Below is a small trained network, with its code and all its weights. Each question gives an input and a target symbol and asks what happens when units are switched off, that is, made to give their printed mean instead of their output.

import numpy as np


def w(rows, s, z=0):
    codes = np.array(rows[::2]) - 128.0
    scale = np.full(codes.shape[1], s)
    scale[-1] = z or s
    return codes * scale


def norm(h):
    return h / np.sqrt((h * h).mean(-1, keepdims=True) + 1e-5)


def f(y):
    return np.maximum(y, 0)


def softmax(a):
    e = np.exp(a - a.max(-1, keepdims=True))
    return e / e.sum(-1, keepdims=True)


def log_softmax(a):
    a = a - a.max(-1, keepdims=True)
    return a - np.log(np.exp(a).sum(-1, keepdims=True))


def net(x, mask):
    ids = ['Θαεζηφ'.index(c) for c in x.split()]
    T = len(ids)
    res = E[ids] + P[:T]
    u = 0
    for l in range(2):
        q, k, v = (norm(res) @ M[l].T for M in (Q, K, V))
        z = softmax(np.where(np.tri(T) > 0, q @ k.T / 2**0.5, -1e9)) @ v
        res = res + np.where(mask[u], z, O[l][:, -1]) @ O[l][:, :-1]
        u += 1
        y = f(norm(res) @ A[l][:, :-1].T + A[l][:, -1])
        res = res + np.where(mask[u : u + 4], y, B[l][:, -1]) @ B[l][:, :-1]
        u += 4
    return log_softmax(norm(res)[-1] @ U[:, :-1].T + U[:, -1])


Q, K, V, O, A, B = {}, {}, {}, {}, {}, {}
E = w([
[158,143,123,113,70,96,101],'Θ',
[148,120,135,113,69,87,88],'α',
[3,164,154,15,79,151,27],'ε',
[133,141,203,181,99,106,199],'ζ',
[110,121,119,73,184,61,106],'η',
[218,177,137,69,200,137,74],'φ',
],0.0051)
P = w([
[152,253,241,45,127,24,160],'0',
[170,187,202,76,93,82,164],'1',
[180,157,189,92,103,98,154],'2',
[174,140,180,91,127,90,149],'3',
[169,122,172,99,131,127,147],'4',
[164,107,160,109,151,133,152],'5',
[156,100,144,106,165,140,160],'6',
[145,97,127,105,184,151,156],'7',
[138,94,115,107,187,159,164],'8',
[141,124,151,83,191,163,146],'9',
],0.0021)
Q[0] = w([
[229,136,164,34,51,113,3],'L0H0',
[152,138,127,185,201,130,213],'L0H0',
],0.0045)
K[0] = w([
[3,17,40,102,167,122,142],'L0H0',
[133,203,206,140,90,127,124],'L0H0',
],0.0039)
V[0] = w([
[250,140,109,198,161,92,200],'L0H0',
[146,172,220,156,26,160,199],'L0H0',
],0.0022)
O[0] = w([
[217,113,190,148,94,149,95,8],'L0H0',
[65,170,116,195,197,105,4,207],'L0H0',
],0.0035,0.0017)
A[0] = w([
[157,65,222,156,250,73,132,254],'L0N0',
[224,102,165,143,192,161,182,218],'L0N1',
[116,155,169,78,189,28,149,100],'L0N2',
[128,66,97,121,218,99,165,77],'L0N3',
],0.0026,0.0009)
B[0] = w([
[87,84,183,138,75,130,58,220],'L0N0',
[71,179,135,180,129,88,100,184],'L0N1',
[129,78,112,196,70,252,136,251],'L0N2',
[110,63,115,124,110,216,136,145],'L0N3',
],0.0032,0.0021)
Q[1] = w([
[106,183,3,16,80,108,56],'L1H0',
[86,79,186,203,205,146,194],'L1H0',
],0.0051)
K[1] = w([
[69,139,173,107,201,254,147],'L1H0',
[132,138,125,210,33,46,117],'L1H0',
],0.0046)
V[1] = w([
[107,209,236,89,52,173,106],'L1H0',
[151,132,91,26,253,171,69],'L1H0',
],0.0026)
O[1] = w([
[94,152,142,120,255,224,233,253],'L1H0',
[166,71,230,147,205,81,39,152],'L1H0',
],0.0034,0.0041)
A[1] = w([
[2,138,162,165,57,92,131,3],'L1N0',
[149,100,205,203,134,77,112,129],'L1N1',
[61,127,196,84,184,138,190,123],'L1N2',
[106,185,181,81,122,135,143,220],'L1N3',
],0.0038,0.00064)
B[1] = w([
[183,161,98,3,85,75,4,180],'L1N0',
[101,203,150,112,209,208,114,168],'L1N1',
[169,54,16,187,73,148,112,253],'L1N2',
[88,63,129,172,161,115,136,242],'L1N3',
],0.0037,0.0039)
U = w([
[94,181,107,62,45,95,55,102],'Θ',
[196,104,193,53,74,80,204,134],'α',
[95,254,115,167,79,175,204,176],'ε',
[106,140,149,146,135,71,130,2],'ζ',
[165,162,194,125,224,163,47,172],'η',
[167,38,43,189,112,141,152,133],'φ',
],0.0065,0.0031)

Each question gives the input, a string of symbols that net reads in full, and the target symbol t.
The units are the heads (2 rows each of Q, K, V and O) and the neurons (one row each of A and B). Each row of codes is followed by its name. A weight is (code - 128) times the scale printed after its matrix; where a second scale follows, it is the last column's (O, A, B and U).
mask holds one flag per unit, layer by layer, with each layer's heads first. A switched-off unit (its flag False) gives its mean, the last column of its rows in O or B, instead of its output. The means were averaged over made-up inputs and are rounded, as every weight is.
A unit's drop is (log p(t) with every unit on - log p(t) with that unit switched off) / (log p(t) with every unit on - log p(t) with every unit switched off).
The circuit of an input: a set's keep is (log p(t) with only the set's units on - log p(t) with every unit switched off) / (log p(t) with every unit on - log p(t) with every unit switched off). Starting from all 10 units, units are removed one at a time, each time the one whose removal leaves the highest keep (on an exact tie, the one counted first), for as long as the keep stays at least 0.8.
circuit, biggest first: the units of the circuit, biggest drop first
top k neurons: the k neurons with the biggest drops, biggest first
top k neurons in layer l: the k neurons of layer l with the biggest drops, biggest first
drop when u is switched off: that unit's drop, to one decimal
input α Θ φ Θ η Θ, target α: circuit, biggest first => [L0H0, L1N2]
input Θ Θ Θ Θ, target ε: circuit, biggest first => [L1H0, L1N2]
input Θ Θ ε ε Θ ε Θ Θ η α, target α: circuit, biggest first => [L0H0, L1H0, L1N2]
input φ ε ε ζ Θ φ Θ α, target η: circuit, biggest first => [L1H0, L1N1]
input Θ Θ Θ ζ Θ Θ Θ ζ, target η: circuit, biggest first => [L0H0, L1N1]
input ζ α φ ε Θ Θ η Θ, target α: circuit, biggest first => [L0H0, L1H0, L1N2]
input ε φ η, target φ: top 2 neurons in layer 1 => [L1N2, L1N0]
input Θ ε φ Θ Θ Θ, target η: circuit, biggest first => [L1H0, L1N1]
input ζ Θ ζ Θ α Θ ε φ α, target η: top 2 neurons => [L1N1, L1N2]
input Θ φ ε ε ε ε Θ α η α, target α: top 2 neurons in layer 1 => [L1N2, L1N3]
input Θ Θ Θ Θ Θ α, target Θ: top 2 neurons => [L1N2, L1N1]
input ζ φ ζ Θ Θ, target η: top neuron => [L1N2]
input Θ Θ Θ Θ ζ Θ ζ, target η: drop when L0N1 is switched off => 0.2
input Θ Θ Θ Θ ζ α, target Θ: drop when L1H0 is switched off => 1.6
input Θ ζ Θ Θ ζ Θ α Θ, target ε: drop when L0N1 is switched off => 0.0
